Below are the code and all the weights of a small trained network. Each question names an input and a target symbol and asks about switching units off, where a switched-off unit gives its printed mean instead of its output.

import numpy as np


def w(rows, s, z=0):
    codes = np.array(rows[::2]) - 128.0
    scale = np.full(codes.shape[1], s)
    scale[-1] = z or s
    return codes * scale


def norm(h):
    return h / np.sqrt((h * h).mean(-1, keepdims=True) + 1e-5)


def f(y):
    return np.maximum(y, 0)


def softmax(a):
    e = np.exp(a - a.max(-1, keepdims=True))
    return e / e.sum(-1, keepdims=True)


def log_softmax(a):
    a = a - a.max(-1, keepdims=True)
    return a - np.log(np.exp(a).sum(-1, keepdims=True))


def net(x, mask):
    ids = ['δεθμσφψ'.index(c) for c in x.split()]
    T = len(ids)
    res = E[ids] + P[:T]
    u = 0
    for l in range(2):
        r = norm(res)
        for j in range(2):
            rows = slice(4 * j, 4 * j + 4)
            q, k, v = (r @ M[l][rows].T for M in (Q, K, V))
            z = softmax(np.where(np.tri(T) > 0, q @ k.T / 4**0.5, -1e9)) @ v
            o = O[l][rows]
            res = res + np.where(mask[u + j], z, o[:, -1]) @ o[:, :-1]
        u += 2
        y = f(norm(res) @ A[l][:, :-1].T + A[l][:, -1])
        res = res + np.where(mask[u : u + 8], y, B[l][:, -1]) @ B[l][:, :-1]
        u += 8
    return log_softmax(norm(res)[-1] @ U[:, :-1].T + U[:, -1])


Q, K, V, O, A, B = {}, {}, {}, {}, {}, {}
E = w([
[11,142,102],'δ',
[74,148,121],'ε',
[125,87,117],'θ',
[115,12,238],'μ',
[145,95,121],'σ',
[143,109,86],'φ',
[49,132,74],'ψ',
],0.011)
P = w([
[204,205,253],'0',
[126,103,63],'1',
[126,105,77],'2',
[143,120,107],'3',
[136,117,106],'4',
[130,108,100],'5',
[127,104,98],'6',
[128,109,102],'7',
[94,117,87],'8',
[147,127,132],'9',
[135,125,124],'10',
],0.0052)
Q[0] = w([
[70,169,183],'L0H1',
[115,57,155],'L0H1',
[126,57,143],'L0H1',
[114,135,149],'L0H1',
[125,130,88],'L0H2',
[128,120,133],'L0H2',
[8,40,192],'L0H2',
[163,128,67],'L0H2',
],0.014)
K[0] = w([
[118,236,143],'L0H1',
[113,99,208],'L0H1',
[116,82,197],'L0H1',
[113,127,120],'L0H1',
[137,165,62],'L0H2',
[118,113,144],'L0H2',
[55,70,250],'L0H2',
[136,147,39],'L0H2',
],0.015)
V[0] = w([
[208,61,222],'L0H1',
[135,136,50],'L0H1',
[173,118,117],'L0H1',
[92,192,130],'L0H1',
[112,95,151],'L0H2',
[102,87,151],'L0H2',
[168,253,16],'L0H2',
[227,194,151],'L0H2',
],0.0059)
O[0] = w([
[184,147,122,174],'L0H1',
[68,152,127,117],'L0H1',
[110,157,136,124],'L0H1',
[133,114,159,71],'L0H1',
[133,90,118,163],'L0H2',
[141,83,110,175],'L0H2',
[125,254,140,5],'L0H2',
[80,198,188,23],'L0H2',
],0.0085,0.0034)
A[0] = w([
[114,142,104,35],'L0N1',
[204,126,132,93],'L0N2',
[189,167,70,210],'L0N3',
[75,151,83,26],'L0N4',
[159,172,25,6],'L0N5',
[49,42,66,77],'L0N6',
[205,117,57,122],'L0N7',
[64,24,255,24],'L0N8',
],0.0075,0.0018)
B[0] = w([
[150,121,122,134],'L0N1',
[89,122,82,155],'L0N2',
[117,144,91,182],'L0N3',
[165,68,102,158],'L0N4',
[67,146,161,177],'L0N5',
[141,220,161,253],'L0N6',
[82,161,99,198],'L0N7',
[122,70,9,179],'L0N8',
],0.012,0.0064)
Q[1] = w([
[152,72,166],'L1H1',
[200,135,251],'L1H1',
[144,118,162],'L1H1',
[113,177,99],'L1H1',
[50,116,150],'L1H2',
[187,113,157],'L1H2',
[152,151,108],'L1H2',
[104,138,177],'L1H2',
],0.019)
K[1] = w([
[91,195,130],'L1H1',
[105,211,4],'L1H1',
[110,156,119],'L1H1',
[164,74,107],'L1H1',
[146,92,188],'L1H2',
[194,156,72],'L1H2',
[88,126,103],'L1H2',
[174,81,112],'L1H2',
],0.018)
V[1] = w([
[95,122,217],'L1H1',
[186,116,50],'L1H1',
[114,177,171],'L1H1',
[8,121,119],'L1H1',
[167,181,113],'L1H2',
[135,97,96],'L1H2',
[123,139,90],'L1H2',
[114,123,113],'L1H2',
],0.014)
O[1] = w([
[135,3,45,39],'L1H1',
[128,200,224,245],'L1H1',
[185,153,112,9],'L1H1',
[20,162,1,92],'L1H1',
[202,169,134,153],'L1H2',
[119,194,132,148],'L1H2',
[186,165,173,253],'L1H2',
[143,132,152,192],'L1H2',
],0.009,0.0035)
A[1] = w([
[163,137,82,53],'L1N1',
[118,157,58,85],'L1N2',
[86,103,10,26],'L1N3',
[118,118,104,78],'L1N4',
[117,221,108,74],'L1N5',
[97,124,126,130],'L1N6',
[134,107,177,254],'L1N7',
[196,128,94,154],'L1N8',
],0.012,0.0017)
B[1] = w([
[133,127,99,173],'L1N1',
[103,198,153,190],'L1N2',
[108,74,249,227],'L1N3',
[131,109,146,147],'L1N4',
[194,85,58,253],'L1N5',
[149,138,128,164],'L1N6',
[112,61,146,208],'L1N7',
[158,120,60,205],'L1N8',
],0.015,0.0046)
U = w([
[17,104,91,244],'δ',
[103,99,183,1],'ε',
[226,94,177,38],'θ',
[127,7,86,137],'μ',
[207,122,48,225],'σ',
[101,213,86,171],'φ',
[137,191,226,95],'ψ',
],0.012,0.0021)

Each question gives the input, a string of symbols that net reads in full, and the target symbol t.
The units are the heads (4 rows each of Q, K, V and O) and the neurons (one row each of A and B). Each row of codes is followed by its name. A weight is (code - 128) times the scale printed after its matrix; where a second scale follows, it is the last column's (O, A, B and U).
mask holds one flag per unit, layer by layer, with each layer's heads first. A switched-off unit (its flag False) gives its mean, the last column of its rows in O or B, instead of its output. The means were averaged over made-up inputs and are rounded, as every weight is.
A unit's drop is (log p(t) with every unit on - log p(t) with that unit switched off) / (log p(t) with every unit on - log p(t) with every unit switched off).
The circuit of an input: a set's keep is (log p(t) with only the set's units on - log p(t) with every unit switched off) / (log p(t) with every unit on - log p(t) with every unit switched off). Starting from the 12 units with the biggest drops (on a tie, the unit counted first), units are removed one at a time, each time the one whose removal leaves the highest keep (on an exact tie, the one counted first), for as long as the keep stays at least 0.8.
units of the circuit, in order: the units of the circuit, biggest drop first
unit that matters most: the unit with the biggest drop
top k neurons: the k neurons with the biggest drops, biggest first
k most important neurons of layer l: the k neurons of layer l with the biggest drops, biggest first
which heads matter: for each layer, one digit per head in row order, 1 if its drop is at least 0.15 and else 0, layers parted by /
drop when u is switched off: that unit's drop, to one decimal
input φ ψ ε, target σ: which heads matter	11 / 00
input ψ σ δ φ ε φ φ, target δ: units of the circuit, in order	(L1H1 L0H1)
input ψ σ φ φ, target δ: unit that matters most	L0H2
input ψ μ θ μ, target δ: which heads matter	11 / 10
input ε δ ψ ψ φ φ, target μ: 3 most important neurons of layer 0	(L0N6 L0N7 L0N3)
input μ ψ θ, target θ: which heads matter	11 / 11
input δ ψ δ θ θ ψ, target φ: top 2 neurons	(L0N8 L0N6)
input σ σ δ ε θ φ φ δ ψ ψ ε, target θ: 3 most important neurons of layer 0	(L0N5 L0N6 L0N8)
input φ δ σ ε σ ε, target σ: which heads matter	01 / 00
input φ φ σ σ σ θ θ, target σ: which heads matter	11 / 00
input ε θ φ σ σ, target μ: top 2 neurons	(L1N3 L0N7)
input φ δ δ ψ ψ, target σ: 2 most important neurons of layer 0	(L0N6 L0N5)
input φ φ ε ψ μ φ ψ δ φ, target φ: 2 most important neurons of layer 1	(L1N3 L1N5)
input ψ μ δ ψ ψ ε δ δ δ ψ μ, target δ: units of the circuit, in order	(L1H1)
input δ θ φ δ σ, target φ: which heads matter	00 / 10
input σ ψ ε, target θ: 3 most important neurons of layer 0	(L0N5 L0N8 L0N6)
input σ θ ψ, target θ: top 2 neurons	(L0N5 L0N6)
input φ σ ε σ ψ θ, target σ: which heads matter	01 / 00
input φ ψ δ, target σ: top 2 neurons	(L0N5 L0N6)
input δ ψ φ φ ψ θ ψ μ σ ψ, target ψ: units of the circuit, in order	(L0N8)
input δ ψ ψ ψ, target φ: 2 most important neurons of layer 1	(L1N5 L1N3)
input ψ σ ε ψ ψ φ ψ φ δ ε, target δ: top 2 neurons	(L0N8 L1N3)
input δ φ θ, target φ: drop when L1H1 is switched off	0.4
input θ θ θ φ θ θ, target ψ: drop when L1H1 is switched off	1.0
input σ ε ε ψ, target θ: drop when L0N5 is switched off	0.2
input δ σ σ ψ δ φ φ μ θ, target θ: 2 most important neurons of layer 0	(L0N8 L0N5)
